Below are the code and all the weights of a small trained network. Each question names an input and a target symbol and asks about switching units off, where a switched-off unit gives its printed mean instead of its output.

import numpy as np


def w(rows, s, z=0):
    codes = np.array(rows[::2]) - 128.0
    scale = np.full(codes.shape[1], s)
    scale[-1] = z or s
    return codes * scale


def softmax(a):
    e = np.exp(a - a.max(-1, keepdims=True))
    return e / e.sum(-1, keepdims=True)


def log_softmax(a):
    a = a - a.max(-1, keepdims=True)
    return a - np.log(np.exp(a).sum(-1, keepdims=True))


def net(x, mask):
    ids = ['βγεζτφψω'.index(c) for c in x.split()]
    T = len(ids)
    res = E[ids] + P[:T]
    u = 0
    for l in range(3):
        r = res
        for j in range(2):
            rows = slice(2 * j, 2 * j + 2)
            q, k, v = (r @ M[l][rows].T for M in (Q, K, V))
            z = softmax(np.where(np.tri(T) > 0, q @ k.T / 2**0.5, -1e9)) @ v
            o = O[l][rows]
            res = res + np.where(mask[u + j], z, o[:, -1]) @ o[:, :-1]
        u += 2
    return log_softmax(res[-1] @ U[:, :-1].T + U[:, -1])


Q, K, V, O = {}, {}, {}, {}
E = w([
[60,142,183,106,203,134,144],'β',
[122,78,146,224,175,63,84],'γ',
[75,152,200,65,129,111,175],'ε',
[213,144,129,136,104,194,252],'ζ',
[130,197,121,163,143,43,242],'τ',
[135,87,7,127,109,110,168],'φ',
[190,136,65,95,154,115,61],'ψ',
[164,182,26,150,129,124,94],'ω',
],0.015)
P = w([
[52,255,239,199,14,130,61],'0',
[101,180,166,56,145,148,89],'1',
[107,168,154,53,158,137,97],'2',
[111,165,152,61,157,118,110],'3',
[117,157,144,70,152,111,130],'4',
[123,148,138,78,152,107,145],'5',
[122,135,144,79,151,105,160],'6',
[120,125,140,84,158,106,180],'7',
[129,118,132,89,156,100,192],'8',
[137,105,124,95,147,86,210],'9',
[129,93,119,108,160,89,225],'10',
[131,81,114,116,176,87,239],'11',
[144,101,124,116,158,82,240],'12',
],0.0082)
Q[0] = w([
[72,121,156,121,153,148,171],'0.h0',
[191,110,23,149,105,109,105],'0.h0',
[229,37,41,230,23,147,3],'0.h1',
[182,186,47,158,143,115,125],'0.h1',
],0.014)
K[0] = w([
[180,67,79,107,195,126,203],'0.h0',
[87,160,147,130,76,181,17],'0.h0',
[62,230,152,45,112,181,9],'0.h1',
[130,244,136,126,64,191,106],'0.h1',
],0.011)
V[0] = w([
[102,190,103,227,226,193,114],'0.h0',
[198,36,158,93,216,190,119],'0.h0',
[37,82,50,60,29,125,153],'0.h1',
[32,20,121,126,172,86,2],'0.h1',
],0.0083)
O[0] = w([
[145,209,119,120,213,152,191,157],'0.h0',
[147,76,192,93,128,200,104,33],'0.h0',
[96,215,106,89,118,176,88,85],'0.h1',
[114,135,75,249,148,164,102,2],'0.h1',
],0.011,0.0072)
Q[1] = w([
[180,35,39,118,118,13,22],'1.h0',
[181,180,66,97,109,200,193],'1.h0',
[44,122,85,193,254,82,145],'1.h1',
[132,25,250,157,232,104,98],'1.h1',
],0.0086)
K[1] = w([
[142,245,207,172,160,89,49],'1.h0',
[161,221,48,88,46,158,207],'1.h0',
[146,114,161,200,176,1,62],'1.h1',
[99,61,246,118,227,121,44],'1.h1',
],0.0096)
V[1] = w([
[148,107,254,167,135,179,22],'1.h0',
[232,145,104,121,236,110,43],'1.h0',
[224,122,34,127,86,42,53],'1.h1',
[126,77,155,150,142,49,200],'1.h1',
],0.0072)
O[1] = w([
[154,55,130,171,67,56,236,4],'1.h0',
[197,63,139,154,216,155,250,111],'1.h0',
[255,48,182,142,128,29,62,153],'1.h1',
[126,74,185,137,195,138,89,216],'1.h1',
],0.0062,0.013)
Q[2] = w([
[96,155,187,177,138,80,119],'2.h0',
[106,130,44,112,149,71,108],'2.h0',
[124,131,178,138,178,91,117],'2.h1',
[98,163,249,140,100,133,159],'2.h1',
],0.013)
K[2] = w([
[96,30,176,141,241,49,61],'2.h0',
[140,236,176,213,96,81,128],'2.h0',
[148,71,154,108,206,55,112],'2.h1',
[161,146,254,73,164,185,176],'2.h1',
],0.0094)
V[2] = w([
[68,152,8,165,168,114,112],'2.h0',
[214,110,97,96,137,60,115],'2.h0',
[124,190,68,98,138,127,118],'2.h1',
[70,186,109,189,60,135,150],'2.h1',
],0.011)
O[2] = w([
[29,166,101,125,47,152,163,136],'2.h0',
[23,99,226,162,145,129,140,165],'2.h0',
[167,121,193,124,101,120,173,176],'2.h1',
[74,2,128,63,193,145,134,2],'2.h1',
],0.0099,0.013)
U = w([
[104,166,115,114,199,99,161,107],'β',
[136,124,156,215,123,78,127,216],'γ',
[118,103,158,121,81,102,120,190],'ε',
[158,144,155,116,167,78,119,130],'ζ',
[96,221,158,125,162,3,197,4],'τ',
[125,173,171,158,96,158,55,129],'φ',
[133,135,129,138,91,30,82,105],'ψ',
[150,178,114,154,120,88,144,90],'ω',
],0.0059,0.011)

Each question gives the input, a string of symbols that net reads in full, and the target symbol t.
The units are the heads (2 rows each of Q, K, V and O). Each row of codes is followed by its name. A weight is (code - 128) times the scale printed after its matrix; where a second scale follows, it is the last column's (O and U).
mask holds one flag per head, layer by layer. A switched-off head (its flag False) gives its mean, the last column of its rows in O, instead of its output. The means were averaged over made-up inputs and are rounded, as every weight is.
A unit's drop is (log p(t) with every unit on - log p(t) with that unit switched off) / (log p(t) with every unit on - log p(t) with every unit switched off).
The circuit of an input: a set's keep is (log p(t) with only the set's units on - log p(t) with every unit switched off) / (log p(t) with every unit on - log p(t) with every unit switched off). Starting from all 6 units, units are removed one at a time, each time the one whose removal leaves the highest keep (on an exact tie, the one counted first), for as long as the keep stays at least 0.8.
units of the circuit, in order: the units of the circuit, biggest drop first
unit that matters most: the unit with the biggest drop
which heads matter: for each layer, one digit per head in row order, 1 if its drop is at least 0.15 and else 0, layers parted by /
drop of u: that unit's drop, to one decimal
input τ ε γ ε, target γ: units of the circuit, in order	(0.h1)
input φ γ ε ε ε β ζ ψ β ψ ε ω, target ε: units of the circuit, in order	(2.h1 0.h1 2.h0 0.h0)
input β β τ γ ζ φ ω ε, target φ: units of the circuit, in order	(0.h1 0.h0 2.h1)
input β φ ω ε φ, target ω: units of the circuit, in order	(2.h0 1.h1 0.h0)
input γ ζ ε ε β φ ψ β ω, target β: units of the circuit, in order	(0.h1 2.h1 0.h0)
input τ β γ ε ω ψ τ γ ω, target φ: units of the circuit, in order	(0.h0 1.h0)
input τ ψ β φ γ τ φ, target φ: which heads matter	11 / 10 / 00
input γ γ ψ γ τ φ, target β: units of the circuit, in order	(2.h1 0.h0 0.h1)
input ω ω τ ψ ψ ε φ, target τ: which heads matter	10 / 00 / 10
input β γ β γ ψ, target ω: units of the circuit, in order	(2.h0 0.h0 1.h1)
input ω γ ω γ γ ε ω ζ ε β, target ζ: units of the circuit, in order	(2.h0 0.h0 0.h1)
input γ β γ ζ β γ ψ ζ β ψ, target β: units of the circuit, in order	(0.h1 0.h0 2.h1)
input ε ζ τ γ γ φ ψ τ φ, target ψ: units of the circuit, in order	(0.h0 1.h1 1.h0)
input τ β ζ ε, target ζ: units of the circuit, in order	(2.h0 0.h1)
input γ ψ γ γ ζ γ ω ω ε, target γ: which heads matter	01 / 10 / 00
input ψ γ β ω ω ψ, target γ: which heads matter	01 / 11 / 10
input β ζ φ ω ε β, target φ: which heads matter	11 / 00 / 00
input ψ ω ψ ω, target γ: unit that matters most	1.h1
input φ γ ψ, target ε: which heads matter	01 / 00 / 11
input τ φ ε γ ω ψ β ψ γ β γ φ, target φ: unit that matters most	0.h0
input ε τ ε ψ, target ψ: which heads matter	10 / 11 / 10
input ψ γ ε ζ τ ε φ γ ζ ω, target γ: units of the circuit, in order	(1.h1 0.h1 2.h0 1.h0)
input γ ψ ω γ ε τ τ γ γ ψ, target β: which heads matter	11 / 10 / 01
input γ ζ ε γ β τ ψ ω ζ γ γ φ, target β: units of the circuit, in order	(0.h1 2.h1 1.h0)
input ω ζ ψ, target τ: drop of 2.h1	0.1
input ψ γ γ γ τ β, target τ: drop of 2.h1	0.1
input ζ ψ ψ γ ψ γ β γ ζ ψ, target ζ: drop of 2.h0	1.2
input ω γ τ β β, target τ: drop of 1.h0	0.0
